Below is a small trained network, with its code and all its weights. Each question gives an input and a target symbol and asks what happens when units are switched off, that is, made to give their printed mean instead of their output.

import numpy as np


def w(rows, s, z=0):
    codes = np.array(rows[::2]) - 128.0
    scale = np.full(codes.shape[1], s)
    scale[-1] = z or s
    return codes * scale


def f(y):
    return y / 2 * (1 + np.tanh(0.7978845608 * (y + 0.044715 * y**3)))


def softmax(a):
    e = np.exp(a - a.max(-1, keepdims=True))
    return e / e.sum(-1, keepdims=True)


def log_softmax(a):
    a = a - a.max(-1, keepdims=True)
    return a - np.log(np.exp(a).sum(-1, keepdims=True))


def net(x, mask):
    ids = ['ΓΘΞΠΣΨαεζηφ'.index(c) for c in x.split()]
    T = len(ids)
    res = E[ids] + P[:T]
    u = 0
    for l in range(2):
        r = res
        for j in range(3):
            rows = slice(2 * j, 2 * j + 2)
            q, k, v = (r @ M[l][rows].T for M in (Q, K, V))
            z = softmax(np.where(np.tri(T) > 0, q @ k.T / 2**0.5, -1e9)) @ v
            o = O[l][rows]
            res = res + np.where(mask[u + j], z, o[:, -1]) @ o[:, :-1]
        u += 3
        y = f(res @ A[l][:, :-1].T + A[l][:, -1])
        res = res + np.where(mask[u : u + 8], y, B[l][:, -1]) @ B[l][:, :-1]
        u += 8
    return log_softmax(res[-1] @ U[:, :-1].T + U[:, -1])


Q, K, V, O, A, B = {}, {}, {}, {}, {}, {}
E = w([
[29,181,131],'Γ',
[126,140,127],'Θ',
[140,140,115],'Ξ',
[192,85,95],'Π',
[126,143,104],'Σ',
[133,134,101],'Ψ',
[128,153,115],'α',
[137,183,124],'ε',
[171,172,147],'ζ',
[145,148,96],'η',
[7,188,77],'φ',
],0.016)
P = w([
[192,216,50],'0',
[93,3,177],'1',
[162,229,73],'2',
[93,8,184],'3',
[180,169,54],'4',
[102,17,196],'5',
[221,153,67],'6',
],0.0066)
Q[0] = w([
[56,66,169],'0.h0',
[97,1,167],'0.h0',
[63,188,170],'0.h1',
[196,126,75],'0.h1',
[133,18,85],'0.h2',
[135,96,168],'0.h2',
],0.0092)
K[0] = w([
[7,91,165],'0.h0',
[15,144,120],'0.h0',
[66,130,117],'0.h1',
[190,82,154],'0.h1',
[128,147,113],'0.h2',
[146,143,123],'0.h2',
],0.012)
V[0] = w([
[254,110,212],'0.h0',
[107,118,242],'0.h0',
[89,181,115],'0.h1',
[167,191,161],'0.h1',
[61,138,195],'0.h2',
[92,85,93],'0.h2',
],0.0074)
O[0] = w([
[75,12,3,121],'0.h0',
[100,71,193,4],'0.h0',
[179,135,114,109],'0.h1',
[60,133,27,127],'0.h1',
[114,117,181,30],'0.h2',
[83,141,212,121],'0.h2',
],0.0048,0.0038)
A[0] = w([
[99,6,120,145],'0.n0',
[153,168,204,117],'0.n1',
[59,121,22,99],'0.n2',
[88,144,2,244],'0.n3',
[66,43,155,132],'0.n4',
[176,120,94,171],'0.n5',
[160,163,109,170],'0.n6',
[171,233,13,252],'0.n7',
],0.0079,0.0036)
B[0] = w([
[122,60,35,142],'0.n0',
[151,123,139,129],'0.n1',
[119,143,138,151],'0.n2',
[101,254,110,211],'0.n3',
[96,37,124,128],'0.n4',
[151,170,163,165],'0.n5',
[98,199,133,155],'0.n6',
[60,214,103,245],'0.n7',
],0.0076,0.011)
Q[1] = w([
[110,120,134],'1.h0',
[122,115,252],'1.h0',
[109,24,119],'1.h1',
[111,61,92],'1.h1',
[184,140,92],'1.h2',
[41,131,120],'1.h2',
],0.011)
K[1] = w([
[108,143,183],'1.h0',
[62,254,22],'1.h0',
[211,56,158],'1.h1',
[91,47,150],'1.h1',
[139,165,159],'1.h2',
[178,67,77],'1.h2',
],0.007)
V[1] = w([
[253,43,188],'1.h0',
[128,16,183],'1.h0',
[147,126,231],'1.h1',
[135,38,158],'1.h1',
[165,121,57],'1.h2',
[118,39,188],'1.h2',
],0.0051)
O[1] = w([
[157,146,77,64],'1.h0',
[146,124,2,68],'1.h0',
[83,146,162,67],'1.h1',
[99,1,93,4],'1.h1',
[152,177,182,142],'1.h2',
[110,151,186,35],'1.h2',
],0.0049,0.015)
A[1] = w([
[165,114,92,113],'1.n0',
[58,3,176,172],'1.n1',
[255,42,83,193],'1.n2',
[104,119,98,173],'1.n3',
[97,60,193,198],'1.n4',
[166,180,109,3],'1.n5',
[120,162,112,122],'1.n6',
[38,171,112,80],'1.n7',
],0.0089,0.004)
B[1] = w([
[144,98,108,143],'1.n0',
[45,78,112,172],'1.n1',
[216,101,172,183],'1.n2',
[138,155,132,141],'1.n3',
[104,2,139,172],'1.n4',
[114,106,130,248],'1.n5',
[112,104,93,226],'1.n6',
[138,101,175,254],'1.n7',
],0.0095,0.01)
U = w([
[92,109,201,51],'Γ',
[14,96,79,13],'Θ',
[109,118,126,201],'Ξ',
[216,119,144,121],'Π',
[88,125,116,37],'Σ',
[111,125,117,20],'Ψ',
[84,122,122,102],'α',
[126,235,163,210],'ε',
[163,124,173,211],'ζ',
[129,179,37,183],'η',
[170,155,254,1],'φ',
],0.0078,0.0027)

Each question gives the input, a string of symbols that net reads in full, and the target symbol t.
The units are the heads (2 rows each of Q, K, V and O) and the neurons (one row each of A and B). Each row of codes is followed by its name. A weight is (code - 128) times the scale printed after its matrix; where a second scale follows, it is the last column's (O, A, B and U).
mask holds one flag per unit, layer by layer, with each layer's heads first. A switched-off unit (its flag False) gives its mean, the last column of its rows in O or B, instead of its output. The means were averaged over made-up inputs and are rounded, as every weight is.
A unit's drop is (log p(t) with every unit on - log p(t) with that unit switched off) / (log p(t) with every unit on - log p(t) with every unit switched off).
The circuit of an input: a set's keep is (log p(t) with only the set's units on - log p(t) with every unit switched off) / (log p(t) with every unit on - log p(t) with every unit switched off). Starting from the 12 units with the biggest drops (on a tie, the unit counted first), units are removed one at a time, each time the one whose removal leaves the highest keep (on an exact tie, the one counted first), for as long as the keep stays at least 0.8.
units of the circuit, in order: the units of the circuit, biggest drop first
k most important neurons: the k neurons with the biggest drops, biggest first
which heads matter: for each layer, one digit per head in row order, 1 if its drop is at least 0.15 and else 0, layers parted by /
drop of u: that unit's drop, to one decimal
input φ Π Θ Π, target φ: which heads matter : 100 / 100
input Γ Π Σ Ξ Σ Π Ξ, target η: units of the circuit, in order : 1.h0, 0.n3, 0.n7
input Γ Π Π Θ Ψ α, target Γ: which heads matter : 100 / 110
input φ ε ε ε, target φ: units of the circuit, in order : 1.h0, 0.h0, 0.n7
input φ φ ε Ξ Ξ Ψ, target φ: units of the circuit, in order : 0.h0, 1.h0, 0.n7
input Π φ Θ Π ε ε, target φ: units of the circuit, in order : 1.h0, 0.n7, 0.n3, 0.h0
input Ψ Θ φ Σ, target φ: units of the circuit, in order : 0.h0, 1.h0, 0.n7
input ε η α Π Π Θ, target Θ: 2 most important neurons : 0.n3, 1.n1
input Π α φ ε Π Π, target φ: which heads matter : 100 / 110
input Π ε Π Π Ξ Π Ξ, target η: units of the circuit, in order : 1.h0, 0.h0, 0.n7
input Ξ Π Π η, target η: which heads matter : 000 / 100
input Π ζ Π ε Π Γ, target Γ: 2 most important neurons : 0.n3, 0.n7
input ζ Θ ζ ε φ Θ, target φ: units of the circuit, in order : 0.h0, 1.h0, 0.n3
input Ξ Θ Π Θ, target Θ: 2 most important neurons : 1.n1, 0.n3
input α Π α Π, target Π: 4 most important neurons : 1.n2, 0.n7, 0.n0, 0.n3
input Π Γ Θ Ξ, target Γ: 3 most important neurons : 0.n3, 0.n7, 1.n4
input Θ Π Π Ξ Π ε Θ, target η: most important neuron : 0.n7
input Γ Π Θ Σ Γ Π, target Γ: 4 most important neurons : 0.n3, 0.n7, 1.n1, 1.n4
input Θ Π Θ Θ φ Σ, target φ: most important neuron : 0.n3
input Ψ Ξ ζ Π ζ, target η: drop of 1.n6 : 0.2
input Π ε Π Π, target Π: drop of 1.h0 : 0.4
input Π α η Γ, target Γ: drop of 1.h0 : 0.5
